Below are the code and all the weights of a small trained network. Each question names an input and a class and asks about switching units off, where a switched-off unit gives its printed mean instead of its output.

import numpy as np


def w(rows, s, z=0):
    codes = np.array(rows[::2]) - 128.0
    scale = np.full(codes.shape[1], s)
    scale[-1] = z or s
    return codes * scale


def norm(h):
    return h / np.sqrt((h * h).mean(-1, keepdims=True) + 1e-5)


def f(y):
    return y / 2 * (1 + np.tanh(0.7978845608 * (y + 0.044715 * y**3)))


def log_softmax(a):
    a = a - a.max(-1, keepdims=True)
    return a - np.log(np.exp(a).sum(-1, keepdims=True))


def net(x, mask):
    res = np.array(x, float).reshape(1, 6) / 4 @ E
    u = 0
    for l in range(3):
        y = f(norm(res) @ A[l][:, :-1].T + A[l][:, -1])
        res = res + np.where(mask[u : u + 6], y, B[l][:, -1]) @ B[l][:, :-1]
        u += 6
    return log_softmax(norm(res)[-1] @ U[:, :-1].T + U[:, -1])


A, B = {}, {}
E = w([
[152,118,155,126,148],'x0',
[217,122,169,123,160],'x1',
[132,99,99,234,136],'x2',
[103,155,24,122,254],'x3',
[94,227,181,170,186],'x4',
[127,132,125,128,125],'x5',
],0.0087)
A[0] = w([
[98,215,117,136,158,234],'0.n0',
[95,158,155,46,142,13],'0.n1',
[111,204,170,141,149,2],'0.n2',
[136,121,74,98,155,31],'0.n3',
[104,85,137,248,149,82],'0.n4',
[105,211,172,169,151,30],'0.n5',
],0.015,0.0036)
B[0] = w([
[164,84,47,182,161,255],'0.n0',
[235,255,98,115,109,176],'0.n1',
[66,48,120,51,65,188],'0.n2',
[65,97,183,169,105,167],'0.n3',
[135,223,50,51,57,250],'0.n4',
[86,55,174,1,76,221],'0.n5',
],0.011,0.0061)
A[1] = w([
[94,81,185,181,40,92],'1.n0',
[79,161,73,135,213,76],'1.n1',
[110,189,112,212,84,2],'1.n2',
[89,158,142,135,232,115],'1.n3',
[179,254,87,83,119,110],'1.n4',
[115,238,191,105,78,174],'1.n5',
],0.01,0.0089)
B[1] = w([
[45,172,230,114,109,178],'1.n0',
[141,176,206,198,139,156],'1.n1',
[157,175,85,179,44,113],'1.n2',
[42,132,111,214,152,131],'1.n3',
[223,155,2,175,60,247],'1.n4',
[162,160,145,237,78,253],'1.n5',
],0.012,0.0056)
A[2] = w([
[40,198,124,254,111,219],'2.n0',
[111,147,88,149,186,2],'2.n1',
[206,151,202,178,200,85],'2.n2',
[33,192,89,73,105,38],'2.n3',
[61,187,91,154,99,76],'2.n4',
[20,139,142,29,121,126],'2.n5',
],0.012,0.0065)
B[2] = w([
[172,122,246,113,155,255],'2.n0',
[68,167,143,236,130,130],'2.n1',
[157,72,97,182,130,135],'2.n2',
[188,89,81,75,105,149],'2.n3',
[193,127,161,101,117,156],'2.n4',
[173,26,130,138,160,200],'2.n5',
],0.013,0.0073)
U = w([
[196,208,65,103,101,31],'0',
[183,67,117,135,155,253],'1',
[100,2,118,62,137,4],'2',
[85,135,183,191,170,166],'3',
],0.013,0.0048)

Each question gives the input, the list of numbers given to net, and the class t.
The units are the neurons (one row each of A and B). Each row of codes is followed by its name. A weight is (code - 128) times the scale printed after its matrix; where a second scale follows, it is the last column's (A, B and U).
mask holds one flag per neuron, layer by layer. A switched-off neuron (its flag False) gives its mean, the last column of its row in B, instead of its output. The means were averaged over made-up inputs and are rounded, as every weight is.
A unit's drop is (log p(t) with every unit on - log p(t) with that unit switched off) / (log p(t) with every unit on - log p(t) with every unit switched off).
The circuit of an input: a set's keep is (log p(t) with only the set's units on - log p(t) with every unit switched off) / (log p(t) with every unit on - log p(t) with every unit switched off). Starting from the 12 units with the biggest drops (on a tie, the unit counted first), units are removed one at a time, each time the one whose removal leaves the highest keep (on an exact tie, the one counted first), for as long as the keep stays at least 0.8.
circuit, biggest first: the units of the circuit, biggest drop first
most important unit: the unit with the biggest drop
top k neurons: the k neurons with the biggest drops, biggest first
top k neurons in layer l: the k neurons of layer l with the biggest drops, biggest first
input [-6,-1,4,-6,8,-3], class 2: circuit, biggest first : (0.n5, 0.n2)
input [-2,-4,-2,-8,4,1], class 3: most important unit : 1.n5
input [-1,2,5,-3,-4,-2], class 0: circuit, biggest first : (0.n4, 2.n5)
input [7,0,2,-4,0,0], class 3: top 2 neurons in layer 0 : (0.n1, 0.n0)
input [-3,-6,-7,8,-1,-5], class 3: circuit, biggest first : (0.n4, 0.n3, 1.n1)
input [7,0,-7,1,8,5], class 2: top 3 neurons in layer 0 : (0.n2, 0.n5, 0.n4)
input [-6,5,3,1,-8,-7], class 2: top 2 neurons : (1.n4, 1.n5)
input [8,5,3,-7,-4,6], class 3: top 2 neurons : (1.n0, 0.n0)
input [5,-8,-7,7,6,-8], class 1: top 2 neurons : (0.n4, 1.n3)
input [-5,4,8,4,4,-2], class 0: top 2 neurons : (0.n4, 2.n5)
input [5,-6,5,7,3,2], class 3: top 2 neurons : (1.n1, 0.n1)
input [2,-2,-5,8,1,7], class 3: top 2 neurons : (0.n4, 0.n3)
input [-6,5,5,-8,-4,0], class 3: top 2 neurons in layer 1 : (1.n0, 1.n4)
input [-5,-5,-2,-7,2,-8], class 3: circuit, biggest first : (0.n4, 1.n0)
input [4,-3,-4,1,8,3], class 2: circuit, biggest first : (0.n2)
input [4,-5,-5,-8,8,2], class 2: circuit, biggest first : (0.n5, 0.n2)
input [8,-5,-5,1,-4,1], class 0: top 3 neurons : (0.n1, 1.n4, 2.n5)
input [-2,-3,4,-1,5,-4], class 2: top 2 neurons : (0.n5, 0.n2)
input [-8,1,3,5,-3,0], class 3: top 2 neurons in layer 0 : (0.n5, 0.n2)
input [1,-2,6,-1,1,-3], class 0: circuit, biggest first : (0.n4)
input [6,0,6,3,7,3], class 2: top 3 neurons : (0.n5, 0.n2, 0.n1)
input [-2,-3,1,-5,0,-4], class 3: top 2 neurons in layer 0 : (0.n0, 0.n1)
input [-8,-1,-6,0,8,5], class 2: top 3 neurons : (0.n2, 0.n5, 0.n4)
